Below is a small trained network, with its code and all its weights. Each question gives an input and a target symbol and asks what happens when units are switched off, that is, made to give their printed mean instead of their output.

import numpy as np


def w(rows, s, z=0):
    codes = np.array(rows[::2]) - 128.0
    scale = np.full(codes.shape[1], s)
    scale[-1] = z or s
    return codes * scale


def norm(h):
    return h / np.sqrt((h * h).mean(-1, keepdims=True) + 1e-5)


def f(y):
    return np.maximum(y, 0)


def softmax(a):
    e = np.exp(a - a.max(-1, keepdims=True))
    return e / e.sum(-1, keepdims=True)


def log_softmax(a):
    a = a - a.max(-1, keepdims=True)
    return a - np.log(np.exp(a).sum(-1, keepdims=True))


def net(x, mask):
    ids = ['ΓΔΞΩαβεζηθλμπφψ'.index(c) for c in x.split()]
    T = len(ids)
    res = E[ids] + P[:T]
    u = 0
    for l in range(2):
        q, k, v = (norm(res) @ M[l].T for M in (Q, K, V))
        z = softmax(np.where(np.tri(T) > 0, q @ k.T / 2**0.5, -1e9)) @ v
        res = res + np.where(mask[u], z, O[l][:, -1]) @ O[l][:, :-1]
        u += 1
        y = f(norm(res) @ A[l][:, :-1].T + A[l][:, -1])
        res = res + np.where(mask[u : u + 4], y, B[l][:, -1]) @ B[l][:, :-1]
        u += 4
    return log_softmax(norm(res)[-1] @ U[:, :-1].T + U[:, -1])


Q, K, V, O, A, B = {}, {}, {}, {}, {}, {}
E = w([
[155,112,105,188],'Γ',
[177,132,61,165],'Δ',
[150,112,90,167],'Ξ',
[150,203,69,106],'Ω',
[151,199,216,88],'α',
[144,132,53,172],'β',
[103,180,97,172],'ε',
[143,116,211,63],'ζ',
[156,166,190,90],'η',
[132,255,108,88],'θ',
[140,165,221,80],'λ',
[150,166,161,155],'μ',
[78,41,160,172],'π',
[159,93,56,201],'φ',
[137,179,229,75],'ψ',
],0.015)
P = w([
[81,132,139,157],'0',
[234,115,151,137],'1',
[46,137,119,152],'2',
[176,192,199,189],'3',
[47,148,82,127],'4',
[173,200,158,172],'5',
[36,127,81,108],'6',
[174,198,138,154],'7',
[60,105,28,89],'8',
[165,194,142,163],'9',
[68,79,97,2],'10',
],0.014)
Q[0] = w([
[48,218,210,255],'L0H0',
[38,229,48,20],'L0H0',
],0.0074)
K[0] = w([
[5,134,146,203],'L0H0',
[177,217,1,51],'L0H0',
],0.01)
V[0] = w([
[1,243,122,177],'L0H0',
[157,161,8,143],'L0H0',
],0.0063)
O[0] = w([
[45,194,2,117,254],'L0H0',
[185,124,22,39,135],'L0H0',
],0.0066,0.006)
A[0] = w([
[147,142,103,85,239],'L0N0',
[161,107,99,144,217],'L0N1',
[94,100,115,110,200],'L0N2',
[252,180,133,151,251],'L0N3',
],0.033,0.0021)
B[0] = w([
[99,152,118,153,200],'L0N0',
[108,146,120,123,160],'L0N1',
[78,139,113,109,196],'L0N2',
[130,130,168,255,249],'L0N3',
],0.035,0.013)
Q[1] = w([
[38,222,56,127],'L1H0',
[134,249,178,168],'L1H0',
],0.013)
K[1] = w([
[167,116,116,44],'L1H0',
[144,7,115,147],'L1H0',
],0.019)
V[1] = w([
[95,113,191,85],'L1H0',
[88,3,75,159],'L1H0',
],0.033)
O[1] = w([
[92,75,92,221,113],'L1H0',
[194,83,3,161,253],'L1H0',
],0.022,0.0069)
A[1] = w([
[245,183,136,232,146],'L1N0',
[123,118,200,91,2],'L1N1',
[185,152,80,171,80],'L1N2',
[252,120,231,154,103],'L1N3',
],0.025,0.0022)
B[1] = w([
[213,250,137,103,250],'L1N0',
[109,52,110,97,131],'L1N1',
[149,21,177,59,191],'L1N2',
[9,69,102,249,175],'L1N3',
],0.025,0.021)
U = w([
[155,20,69,171,150],'Γ',
[107,174,95,96,74],'Δ',
[108,171,130,93,82],'Ξ',
[113,117,165,120,77],'Ω',
[102,108,169,121,121],'α',
[83,173,161,84,89],'β',
[154,96,118,104,129],'ε',
[87,126,178,122,113],'ζ',
[222,200,126,103,253],'η',
[124,122,148,112,62],'θ',
[155,110,121,116,74],'λ',
[134,158,94,105,38],'μ',
[136,130,154,249,194],'π',
[108,126,173,111,97],'φ',
[139,118,119,121,46],'ψ',
],0.012,0.0043)

Each question gives the input, a string of symbols that net reads in full, and the target symbol t.
The units are the heads (2 rows each of Q, K, V and O) and the neurons (one row each of A and B). Each row of codes is followed by its name. A weight is (code - 128) times the scale printed after its matrix; where a second scale follows, it is the last column's (O, A, B and U).
mask holds one flag per unit, layer by layer, with each layer's heads first. A switched-off unit (its flag False) gives its mean, the last column of its rows in O or B, instead of its output. The means were averaged over made-up inputs and are rounded, as every weight is.
A unit's drop is (log p(t) with every unit on - log p(t) with that unit switched off) / (log p(t) with every unit on - log p(t) with every unit switched off).
The circuit of an input: a set's keep is (log p(t) with only the set's units on - log p(t) with every unit switched off) / (log p(t) with every unit on - log p(t) with every unit switched off). Starting from all 10 units, units are removed one at a time, each time the one whose removal leaves the highest keep (on an exact tie, the one counted first), for as long as the keep stays at least 0.8.
units of the circuit, in order: the units of the circuit, biggest drop first
most important unit: the unit with the biggest drop
top k neurons: the k neurons with the biggest drops, biggest first
top k neurons in layer l: the k neurons of layer l with the biggest drops, biggest first
drop when u is switched off: that unit's drop, to one decimal
input π α θ, target Γ: units of the circuit, in order => [L0N3; L1N0; L0N2]
input ε λ ε φ φ ε ε ψ π ψ μ, target Γ: units of the circuit, in order => [L0N3; L1N0]
input φ φ φ θ θ ε π Δ β, target Γ: top 2 neurons => [L0N3; L0N0]
input π β π, target Γ: most important unit => L0N3
input ε π ε η π Γ π Ω Ξ, target Γ: units of the circuit, in order => [L1N0; L0N3]
input θ ζ β π Ω ψ π ε π π, target η: top 2 neurons => [L0N2; L0N3]
input β π β λ π π ψ, target Γ: units of the circuit, in order => [L0N3; L1N0]
input λ φ Γ α λ β ψ λ π π, target η: top 3 neurons => [L1N0; L0N2; L0N3]
input β ζ π Ω π, target Γ: units of the circuit, in order => [L1N0; L0N3]
input θ π φ θ π ε Δ, target Γ: top 2 neurons => [L0N3; L0N0]
input ε β Γ π π ε π π β, target Γ: top 4 neurons => [L0N3; L1N0; L0N0; L1N2]
input β θ π θ φ, target Γ: top 4 neurons => [L0N3; L1N0; L0N0; L0N2]
input ζ θ π π Ξ Δ π μ Ω, target Γ: units of the circuit, in order => [L0N3; L0N0; L1N0; L1H0]
input π β θ θ ε φ ψ ε, target η: most important unit => L0H0
input π β ζ, target Γ: top 2 neurons in layer 1 => [L1N0; L1N3]
input π θ Γ, target Γ: top 2 neurons in layer 1 => [L1N0; L1N2]
input π ε π π π β λ, target Γ: top 3 neurons => [L0N3; L0N0; L1N0]
input ε Ω θ θ Ξ π π π Ω, target Γ: drop when L1N1 is switched off => 0.0
input β ψ β Ω π π π ε ε, target Γ: drop when L1N0 is switched off => 0.7
input λ Ξ Δ β ψ ε α φ ζ ε, target η: units of the circuit, in order => [L1N0]
input π θ φ ε π θ π θ φ, target Γ: drop when L0N3 is switched off => 1.0
